Here is a tiny trained network, its code and every weight. The questions are about switching its units off for an input and a class, where a switched-off unit gives its printed mean instead of its output.

import numpy as np


def w(rows, s, z=0):
    codes = np.array(rows[::2]) - 128.0
    scale = np.full(codes.shape[1], s)
    scale[-1] = z or s
    return codes * scale


def norm(h):
    return h / np.sqrt((h * h).mean(-1, keepdims=True) + 1e-5)


def f(y):
    return np.maximum(y, 0)


def log_softmax(a):
    a = a - a.max(-1, keepdims=True)
    return a - np.log(np.exp(a).sum(-1, keepdims=True))


def net(x, mask):
    res = np.array(x, float).reshape(1, 8) / 4 @ E
    u = 0
    for l in range(2):
        y = f(norm(res) @ A[l][:, :-1].T + A[l][:, -1])
        res = res + np.where(mask[u : u + 14], y, B[l][:, -1]) @ B[l][:, :-1]
        u += 14
    return log_softmax(norm(res)[-1] @ U[:, :-1].T + U[:, -1])


A, B = {}, {}
E = w([
[115,125,139,114,126,129,125,129,124],'x0',
[132,129,124,130,129,126,129,127,129],'x1',
[126,125,131,123,118,133,124,130,128],'x2',
[102,106,155,104,97,147,107,137,118],'x3',
[188,82,119,18,228,249,146,134,126],'x4',
[246,203,162,83,73,87,59,96,90],'x5',
[110,255,154,161,167,155,54,194,219],'x6',
[91,159,66,114,132,155,116,201,25],'x7',
],0.006)
A[0] = w([
[14,135,120,225,98,139,201,118,126,113],'0.n0',
[250,217,245,140,76,75,104,121,50,49],'0.n1',
[103,150,119,158,201,156,94,167,195,153],'0.n2',
[130,116,251,203,91,61,164,50,216,63],'0.n3',
[102,60,123,102,175,206,173,180,171,146],'0.n4',
[87,167,54,163,78,123,52,200,20,128],'0.n5',
[85,233,174,165,72,138,95,195,215,84],'0.n6',
[145,34,87,150,48,59,191,65,87,81],'0.n7',
[125,209,77,152,117,111,79,177,207,64],'0.n8',
[132,49,80,193,143,153,127,52,6,103],'0.n9',
[177,96,188,79,134,88,81,109,224,39],'0.n10',
[94,88,146,144,177,163,135,55,194,32],'0.n11',
[88,137,100,159,35,1,75,116,151,19],'0.n12',
[232,151,145,105,104,165,83,105,99,2],'0.n13',
],0.0062,0.0028)
B[0] = w([
[126,104,40,156,52,107,37,163,137,224],'0.n0',
[16,140,17,83,86,63,138,114,247,248],'0.n1',
[121,155,97,96,63,155,147,69,99,222],'0.n2',
[190,116,185,164,54,138,178,243,138,239],'0.n3',
[157,127,96,178,148,74,80,103,164,250],'0.n4',
[231,164,172,116,135,81,218,203,158,236],'0.n5',
[58,164,173,145,128,194,136,39,71,242],'0.n6',
[54,189,187,128,135,193,194,37,133,253],'0.n7',
[124,159,200,114,110,213,161,82,114,211],'0.n8',
[116,254,194,109,72,161,109,110,154,222],'0.n9',
[196,111,179,105,143,191,199,217,141,194],'0.n10',
[130,151,110,138,78,125,122,194,170,189],'0.n11',
[191,39,130,166,193,62,40,114,62,215],'0.n12',
[64,100,104,52,119,84,50,122,234,185],'0.n13',
],0.0061,0.0053)
A[1] = w([
[72,158,202,200,62,93,97,90,100,136],'1.n0',
[181,65,53,182,12,164,137,131,181,181],'1.n1',
[144,187,84,121,140,141,219,211,91,93],'1.n2',
[46,110,88,200,124,188,173,174,170,175],'1.n3',
[107,183,180,115,164,201,54,158,221,149],'1.n4',
[139,138,180,192,137,50,188,175,99,39],'1.n5',
[47,78,75,178,143,133,157,151,171,16],'1.n6',
[227,49,120,115,254,191,129,135,155,132],'1.n7',
[169,109,147,70,161,125,103,105,133,93],'1.n8',
[133,201,93,95,121,47,193,249,40,130],'1.n9',
[165,65,197,151,144,96,189,119,173,2],'1.n10',
[104,84,151,115,69,79,231,27,82,89],'1.n11',
[113,136,72,174,68,49,27,107,166,136],'1.n12',
[157,150,95,49,127,238,59,71,205,75],'1.n13',
],0.0068,0.0018)
B[1] = w([
[185,59,27,128,248,191,132,78,74,247],'1.n0',
[109,148,150,39,176,81,100,222,122,232],'1.n1',
[178,101,253,144,62,120,140,146,198,175],'1.n2',
[101,208,183,37,72,86,162,62,209,222],'1.n3',
[123,77,137,144,88,126,230,91,2,237],'1.n4',
[225,115,39,190,193,203,74,252,98,171],'1.n5',
[148,192,73,32,138,12,94,91,200,173],'1.n6',
[163,84,135,202,91,56,39,186,50,197],'1.n7',
[56,155,74,249,155,92,113,186,164,158],'1.n8',
[152,22,193,130,80,206,146,179,225,193],'1.n9',
[132,139,129,90,16,237,91,189,185,174],'1.n10',
[130,235,169,196,165,205,135,93,46,214],'1.n11',
[49,36,103,36,228,79,95,116,126,214],'1.n12',
[98,112,82,201,186,89,102,111,85,253],'1.n13',
],0.0055,0.0065)
U = w([
[106,208,143,153,123,209,190,15,67,232],'0',
[72,135,62,10,120,35,129,116,219,180],'1',
[164,48,61,194,178,90,82,167,76,156],'2',
[205,106,195,124,44,162,195,234,203,2],'3',
],0.012,0.00095)

Each question gives the input, the list of numbers given to net, and the class t.
The units are the neurons (one row each of A and B). Each row of codes is followed by its name. A weight is (code - 128) times the scale printed after its matrix; where a second scale follows, it is the last column's (A, B and U).
mask holds one flag per neuron, layer by layer. A switched-off neuron (its flag False) gives its mean, the last column of its row in B, instead of its output. The means were averaged over made-up inputs and are rounded, as every weight is.
A unit's drop is (log p(t) with every unit on - log p(t) with that unit switched off) / (log p(t) with every unit on - log p(t) with every unit switched off).
The circuit of an input: a set's keep is (log p(t) with only the set's units on - log p(t) with every unit switched off) / (log p(t) with every unit on - log p(t) with every unit switched off). Starting from the 12 units with the biggest drops (on a tie, the unit counted first), units are removed one at a time, each time the one whose removal leaves the highest keep (on an exact tie, the one counted first), for as long as the keep stays at least 0.8.
units of the circuit, in order: the units of the circuit, biggest drop first
most important unit: the unit with the biggest drop
k most important neurons: the k neurons with the biggest drops, biggest first
k most important neurons of layer l: the k neurons of layer l with the biggest drops, biggest first
input [-3,8,-1,5,3,3,-2,3], class 1: most important unit : 0.n13
input [3,2,-3,-1,-5,2,-3,4], class 2: 3 most important neurons of layer 0 : (0.n12 0.n3 0.n10)
input [7,5,8,-2,-4,-5,5,3], class 0: 3 most important neurons : (0.n6 0.n8 0.n1)
input [-4,-3,-1,1,8,-4,-6,-2], class 2: 4 most important neurons : (1.n7 0.n4 0.n6 0.n1)
input [4,-4,-2,2,4,0,-1,-3], class 2: 2 most important neurons of layer 0 : (0.n3 0.n5)
input [5,3,1,-1,1,-6,-7,-6], class 0: 2 most important neurons of layer 0 : (0.n7 0.n1)
input [8,7,-5,-3,-7,-6,-4,8], class 3: units of the circuit, in order : (0.n5 1.n9)
input [7,4,-1,8,6,8,4,-8], class 1: 4 most important neurons : (0.n1 0.n13 0.n5 1.n13)
input [0,1,-1,1,6,-8,6,3], class 1: 4 most important neurons : (1.n3 1.n6 0.n7 0.n9)
input [2,-4,7,6,5,-7,-4,8], class 3: units of the circuit, in order : (1.n2 1.n0)
input [-6,-5,3,-5,-8,-8,0,4], class 1: 2 most important neurons : (0.n0 1.n3)
input [8,-6,5,-4,4,6,7,2], class 0: 2 most important neurons : (1.n4 0.n8)
input [-5,7,-3,4,5,8,-7,3], class 1: 2 most important neurons of layer 0 : (0.n13 0.n1)
input [-1,0,-7,1,5,-4,-4,1], class 2: 4 most important neurons : (0.n4 0.n1 0.n6 1.n7)
input [-7,2,2,4,2,-6,-7,-5], class 0: most important neuron of layer 1 : (1.n11)
input [-6,1,0,6,-4,-1,-1,-4], class 2: 4 most important neurons of layer 0 : (0.n12 0.n0 0.n5 0.n8)
input [0,-8,-1,5,-5,-5,5,-2], class 0: 4 most important neurons of layer 1 : (1.n3 1.n0 1.n7 1.n13)
input [3,0,2,-4,-7,-6,-7,-8], class 3: 3 most important neurons of layer 1 : (1.n10 1.n13 1.n1)
input [7,4,1,-2,5,-4,5,-3], class 0: 2 most important neurons of layer 0 : (0.n12 0.n2)
input [8,7,5,-6,-4,3,2,7], class 3: most important neuron : (0.n5)
